Here is a tiny trained network, its code and every weight. The questions are about switching its units off for an input and a target symbol, where a switched-off unit gives its printed mean instead of its output.

import numpy as np


def w(rows, s, z=0):
    codes = np.array(rows[::2]) - 128.0
    scale = np.full(codes.shape[1], s)
    scale[-1] = z or s
    return codes * scale


def f(y):
    return np.maximum(y, 0)


def softmax(a):
    e = np.exp(a - a.max(-1, keepdims=True))
    return e / e.sum(-1, keepdims=True)


def log_softmax(a):
    a = a - a.max(-1, keepdims=True)
    return a - np.log(np.exp(a).sum(-1, keepdims=True))


def net(x, mask):
    ids = ['αβεζθμξπστψ'.index(c) for c in x.split()]
    T = len(ids)
    res = E[ids] + P[:T]
    q, k, v = (res @ M[0].T for M in (Q, K, V))
    z = softmax(np.where(np.tri(T) > 0, q @ k.T / 4**0.5, -1e9)) @ v
    res = res + np.where(mask[0], z, O[0][:, -1]) @ O[0][:, :-1]
    y = f(res @ A[0][:, :-1].T + A[0][:, -1])
    res = res + np.where(mask[1:17], y, B[0][:, -1]) @ B[0][:, :-1]
    return log_softmax(res[-1] @ U[:, :-1].T + U[:, -1])


Q, K, V, O, A, B = {}, {}, {}, {}, {}, {}
E = w([
[91,165,115,222],'α',
[111,153,149,51],'β',
[140,190,120,182],'ε',
[47,165,160,98],'ζ',
[174,151,97,102],'θ',
[101,181,126,123],'μ',
[125,1,178,118],'ξ',
[59,170,166,219],'π',
[133,168,64,199],'σ',
[55,173,168,168],'τ',
[164,174,130,144],'ψ',
],0.0088)
P = w([
[199,255,175,120],'0',
[53,176,104,205],'1',
[87,172,116,202],'2',
[101,162,134,181],'3',
[111,167,135,206],'4',
[132,152,144,164],'5',
[140,152,152,160],'6',
[126,159,142,135],'7',
[138,150,152,122],'8',
[140,150,147,138],'9',
[156,145,164,130],'10',
],0.0074)
Q[0] = w([
[120,62,129,162],'h1',
[124,4,126,106],'h1',
[151,199,148,127],'h1',
[195,101,103,115],'h1',
],0.029)
K[0] = w([
[67,34,105,105],'h1',
[44,4,81,166],'h1',
[152,207,145,119],'h1',
[121,183,57,94],'h1',
],0.021)
V[0] = w([
[77,63,181,87],'h1',
[240,103,25,41],'h1',
[87,130,184,36],'h1',
[85,164,198,1],'h1',
],0.018)
O[0] = w([
[207,131,164,161,2],'h1',
[57,139,249,85,67],'h1',
[195,183,144,94,112],'h1',
[198,212,137,61,169],'h1',
],0.021,0.0099)
A[0] = w([
[114,159,115,144,60],'n1',
[114,124,119,127,98],'n2',
[93,123,217,131,48],'n3',
[76,89,96,127,224],'n4',
[134,89,75,128,170],'n5',
[105,87,138,124,103],'n6',
[107,57,132,152,132],'n7',
[165,54,138,65,130],'n8',
[84,158,131,92,137],'n9',
[116,72,129,139,117],'n10',
[96,70,161,125,5],'n11',
[177,118,115,148,31],'n12',
[158,139,104,180,234],'n13',
[97,135,129,87,208],'n14',
[129,191,172,251,207],'n15',
[104,192,140,119,56],'n16',
],0.011,0.0028)
B[0] = w([
[120,110,108,138,156],'n1',
[121,127,145,133,154],'n2',
[109,129,120,3,155],'n3',
[165,145,202,121,249],'n4',
[90,147,179,154,217],'n5',
[137,153,93,136,160],'n6',
[185,154,82,84,188],'n7',
[94,158,97,153,133],'n8',
[132,87,115,195,199],'n9',
[160,144,95,100,169],'n10',
[111,182,80,155,153],'n11',
[68,154,139,150,161],'n12',
[102,93,148,69,190],'n13',
[152,113,141,186,186],'n14',
[168,177,159,122,142],'n15',
[161,56,124,120,189],'n16',
],0.021,0.02)
U = w([
[144,140,254,70,254],'α',
[187,70,155,111,197],'β',
[127,107,199,191,141],'ε',
[151,114,68,13,57],'ζ',
[107,13,170,56,82],'θ',
[132,42,13,171,152],'μ',
[128,106,166,115,59],'ξ',
[38,106,230,139,38],'π',
[152,176,99,186,51],'σ',
[39,114,38,97,146],'τ',
[117,35,157,218,115],'ψ',
],0.0031,0.005)

Each question gives the input, a string of symbols that net reads in full, and the target symbol t.
The units are the heads (4 rows each of Q, K, V and O) and the neurons (one row each of A and B). Each row of codes is followed by its name. A weight is (code - 128) times the scale printed after its matrix; where a second scale follows, it is the last column's (O, A, B and U).
mask holds one flag per unit, heads first, then neurons. A switched-off unit (its flag False) gives its mean, the last column of its rows in O or B, instead of its output. The means were averaged over made-up inputs and are rounded, as every weight is.
A unit's drop is (log p(t) with every unit on - log p(t) with that unit switched off) / (log p(t) with every unit on - log p(t) with every unit switched off).
The circuit of an input: a set's keep is (log p(t) with only the set's units on - log p(t) with every unit switched off) / (log p(t) with every unit on - log p(t) with every unit switched off). Starting from the 12 units with the biggest drops (on a tie, the unit counted first), units are removed one at a time, each time the one whose removal leaves the highest keep (on an exact tie, the one counted first), for as long as the keep stays at least 0.8.
units of the circuit, in order: the units of the circuit, biggest drop first
unit that matters most: the unit with the biggest drop
top k neurons: the k neurons with the biggest drops, biggest first
drop of u: that unit's drop, to one decimal
input ζ ε τ α ζ, target ζ: top 2 neurons -> n4, n5
input θ α β θ θ ζ τ θ ψ α, target θ: top 3 neurons -> n3, n16, n5
input σ σ β, target σ: top 2 neurons -> n11, n4
input θ ζ α σ θ, target θ: units of the circuit, in order -> n3, h1, n16, n9
input β μ ξ ξ α μ α β τ τ, target β: top 2 neurons -> n16, n5
input τ τ σ τ ε α ξ ψ τ ξ θ, target τ: unit that matters most -> n4
input τ α θ θ μ μ ψ, target τ: units of the circuit, in order -> n4, h1, n12, n13
input θ α θ τ τ, target θ: top 2 neurons -> n3, n16
input ψ ψ π ζ θ α α, target ψ: top 2 neurons -> n9, n7
input β β ψ ε α τ β θ θ π, target β: top 3 neurons -> n16, n5, n4
input μ β β σ θ μ, target μ: top 2 neurons -> n4, n5
input π ψ μ π θ ψ, target π: top 3 neurons -> n5, n12, n13
input σ ε α μ τ, target σ: top 3 neurons -> n11, n4, n7
input ζ ψ ζ σ μ β ζ α β β β, target ζ: top 3 neurons -> n4, n5, n9
input β ζ τ μ ε ε α, target β: top 4 neurons -> n16, n5, n4, n12
input ζ τ θ σ β ζ τ α β τ, target ζ: top 2 neurons -> n4, n5
input θ α β σ π θ μ β ψ ψ, target θ: top 2 neurons -> n3, n16
input θ σ α θ π ψ σ, target θ: top 3 neurons -> n3, n16, n5
input θ τ τ α τ α α α π, target θ: unit that matters most -> n3
input π ψ μ τ θ α θ α π α π, target π: unit that matters most -> n5
input ψ θ ψ π ψ β β ψ ψ τ θ, target ψ: drop of n9 -> 0.2
input π α θ ζ τ σ, target π: drop of n12 -> 0.3
input σ τ θ ψ θ θ, target σ: drop of h1 -> 0.9
input τ τ θ σ β π μ, target τ: drop of h1 -> 0.8
